Below is a small trained network, with its code and all its weights. Each question gives an input and a class and asks what happens when units are switched off, that is, made to give their printed mean instead of their output.

import numpy as np


def w(rows, s, z=0):
    codes = np.array(rows[::2]) - 128.0
    scale = np.full(codes.shape[1], s)
    scale[-1] = z or s
    return codes * scale


def f(y):
    return np.maximum(y, 0)


def log_softmax(a):
    a = a - a.max(-1, keepdims=True)
    return a - np.log(np.exp(a).sum(-1, keepdims=True))


def net(x, mask):
    res = np.array(x, float).reshape(1, 8) / 4 @ E
    y = f(res @ A[0][:, :-1].T + A[0][:, -1])
    res = res + np.where(mask, y, B[0][:, -1]) @ B[0][:, :-1]
    return log_softmax(res[-1] @ U[:, :-1].T + U[:, -1])


A, B = {}, {}
E = w([
[144,174,50,158,107,135,163,112,101,82,111,73],'x0',
[181,103,110,53,115,84,129,157,99,163,179,67],'x1',
[168,121,75,126,152,143,116,180,116,77,161,210],'x2',
[199,164,165,161,2,127,88,129,112,147,127,161],'x3',
[111,95,67,190,113,91,164,85,129,197,174,168],'x4',
[126,125,129,132,126,127,130,132,131,126,130,126],'x5',
[127,131,125,128,128,132,128,135,131,132,126,126],'x6',
[68,94,68,93,69,83,36,124,147,94,101,138],'x7',
],0.0097)
A[0] = w([
[133,109,70,189,104,96,167,83,132,205,178,155,37],'n0',
[37,162,150,198,157,197,119,92,179,79,85,184,62],'n1',
[145,94,170,110,123,118,103,136,138,150,118,146,102],'n2',
[132,187,55,164,108,135,162,90,112,70,95,43,55],'n3',
[139,174,63,157,90,150,150,109,107,94,98,97,157],'n4',
[82,104,93,105,192,134,164,136,129,115,124,114,5],'n5',
[209,188,163,162,13,122,92,118,104,163,130,163,47],'n6',
[89,104,211,124,117,126,116,132,168,150,132,175,96],'n7',
[167,110,80,133,144,152,132,194,115,66,174,255,91],'n8',
[160,148,147,131,68,143,115,115,135,137,130,150,22],'n9',
[89,90,211,95,145,121,93,135,158,186,153,174,44],'n10',
[65,136,203,144,90,99,153,76,157,196,64,35,64],'n11',
[164,173,198,86,128,202,92,166,120,57,62,80,77],'n12',
[171,163,157,169,191,106,148,130,122,146,140,128,41],'n13',
[201,175,188,166,189,185,224,148,105,151,170,110,33],'n14',
[171,104,114,36,136,78,129,157,91,160,213,65,41],'n15',
[120,170,90,135,89,112,154,113,105,99,121,81,64],'n16',
[143,149,151,58,140,153,113,163,135,80,97,88,60],'n17',
[63,124,99,91,237,122,161,103,150,139,134,110,28],'n18',
[103,164,149,172,143,165,140,106,126,112,67,198,43],'n19',
[116,78,86,162,123,131,167,102,136,174,150,141,45],'n20',
[187,129,87,143,156,155,115,193,158,104,125,174,27],'n21',
[66,103,71,108,85,59,42,141,149,85,105,119,27],'n22',
],0.0097,0.015)
B[0] = w([
[42,191,131,151,120,2,120,111,126,118,156,198,183],'n0',
[217,94,142,178,15,69,185,160,107,164,112,63,221],'n1',
[163,133,114,140,159,142,169,129,170,119,136,168,158],'n2',
[187,76,100,94,169,139,105,228,113,132,172,226,194],'n3',
[180,96,193,108,193,152,128,149,158,171,155,170,254],'n4',
[51,100,191,158,189,154,124,178,160,48,91,105,146],'n5',
[24,23,151,139,210,148,174,196,170,13,77,33,245],'n6',
[199,121,115,97,176,138,126,170,132,145,142,170,185],'n7',
[144,226,109,76,144,158,58,74,91,117,172,33,235],'n8',
[94,59,118,164,189,129,147,163,127,77,91,65,140],'n9',
[169,100,70,125,158,164,132,238,59,123,182,209,170],'n10',
[156,239,23,52,132,175,41,86,53,71,197,57,217],'n11',
[39,169,108,212,142,10,139,78,140,164,174,186,242],'n12',
[107,116,110,83,81,162,104,108,144,114,84,146,144],'n13',
[54,97,100,25,19,203,100,85,168,148,45,210,212],'n14',
[218,116,124,251,15,99,184,153,113,122,63,75,199],'n15',
[158,131,130,106,117,136,99,207,64,134,160,179,158],'n16',
[52,133,115,196,94,58,134,100,130,147,178,180,182],'n17',
[76,59,183,162,144,138,127,192,156,28,104,76,185],'n18',
[167,99,71,165,60,80,149,149,102,122,106,79,162],'n19',
[61,169,172,163,112,64,86,145,131,103,148,167,150],'n20',
[111,167,35,70,109,140,108,127,39,88,135,95,144],'n21',
[81,131,161,40,45,240,194,56,150,169,41,194,210],'n22',
],0.008,0.0084)
U = w([
[49,68,146,152,192,140,150,170,141,33,90,61,80],'0',
[86,137,125,78,33,208,142,78,136,170,55,206,82],'1',
[52,178,120,182,123,3,125,104,122,143,172,195,87],'2',
[243,115,122,190,27,86,168,152,103,153,89,70,86],'3',
[158,221,87,94,148,169,80,93,82,98,179,52,97],'4',
[218,101,131,119,200,155,125,204,109,159,166,230,98],'5',
[146,134,169,138,159,121,129,98,142,170,122,116,250],'6',
[155,146,168,145,164,128,136,101,145,167,121,118,244],'7',
],0.0083,0.023)

Each question gives the input, the list of numbers given to net, and the class t.
The units are the neurons (one row each of A and B). Each row of codes is followed by its name. A weight is (code - 128) times the scale printed after its matrix; where a second scale follows, it is the last column's (A, B and U).
mask holds one flag per neuron, in row order. A switched-off neuron (its flag False) gives its mean, the last column of its row in B, instead of its output. The means were averaged over made-up inputs and are rounded, as every weight is.
A unit's drop is (log p(t) with every unit on - log p(t) with that unit switched off) / (log p(t) with every unit on - log p(t) with every unit switched off).
The circuit of an input: a set's keep is (log p(t) with only the set's units on - log p(t) with every unit switched off) / (log p(t) with every unit on - log p(t) with every unit switched off). Starting from the 12 units with the biggest drops (on a tie, the unit counted first), units are removed one at a time, each time the one whose removal leaves the highest keep (on an exact tie, the one counted first), for as long as the keep stays at least 0.8.
units of the circuit, in order: the units of the circuit, biggest drop first
most important unit: the unit with the biggest drop
k most important neurons: the k neurons with the biggest drops, biggest first
drop of u: that unit's drop, to one decimal
input [8,-3,-4,6,1,-7,4,5], class 5: units of the circuit, in order -> (n3, n4)
input [6,7,3,-2,-4,2,6,-6], class 3: most important unit -> n15
input [8,5,-8,-4,7,0,3,-6], class 4: 2 most important neurons -> (n11, n12)
input [-3,6,1,4,-8,-8,5,-3], class 2: 2 most important neurons -> (n12, n17)
input [-4,-6,-1,1,7,7,-2,-3], class 2: 2 most important neurons -> (n0, n20)
input [8,-3,-5,-1,4,6,1,1], class 5: units of the circuit, in order -> (n3, n4)
input [7,-1,7,-8,8,-2,-3,-5], class 0: 2 most important neurons -> (n18, n5)
input [-2,4,-8,7,-5,6,-1,7], class 4: 3 most important neurons -> (n11, n14, n18)
input [-8,-8,7,7,1,6,8,1], class 3: 2 most important neurons -> (n1, n19)
input [4,-7,3,3,-6,-7,-7,-2], class 3: 3 most important neurons -> (n1, n19, n0)
input [2,7,5,3,-6,6,2,-5], class 3: 2 most important neurons -> (n15, n0)
input [-8,-4,-7,1,-5,1,-1,8], class 1: 3 most important neurons -> (n22, n8, n4)
input [1,-5,5,-8,8,-3,7,4], class 0: 3 most important neurons -> (n18, n5, n12)
input [8,1,6,-2,1,-3,-5,3], class 5: 3 most important neurons -> (n3, n4, n11)
input [-5,4,-1,1,4,8,-8,8], class 1: most important unit -> n22
input [-8,1,-2,6,3,1,1,7], class 5: 2 most important neurons -> (n10, n7)
input [-8,-1,3,1,7,-8,-3,-1], class 5: 4 most important neurons -> (n10, n12, n7, n17)
input [0,0,3,8,5,-8,-5,8], class 0: 3 most important neurons -> (n6, n14, n9)
input [-3,-8,4,7,3,-6,1,-8], class 1: 3 most important neurons -> (n14, n15, n13)
input [-5,6,-2,-2,5,1,-7,8], class 1: units of the circuit, in order -> (n22)
input [4,-6,-4,-5,7,-1,3,0], class 2: drop of n0 -> 1.7
input [7,4,-6,-5,-5,6,-2,2], class 5: drop of n4 -> 0.2
input [-7,-1,-6,-1,-6,-4,-5,-7], class 1: drop of n8 -> 0.1
input [0,-4,-1,6,-8,1,-3,2], class 2: drop of n12 -> 1.2
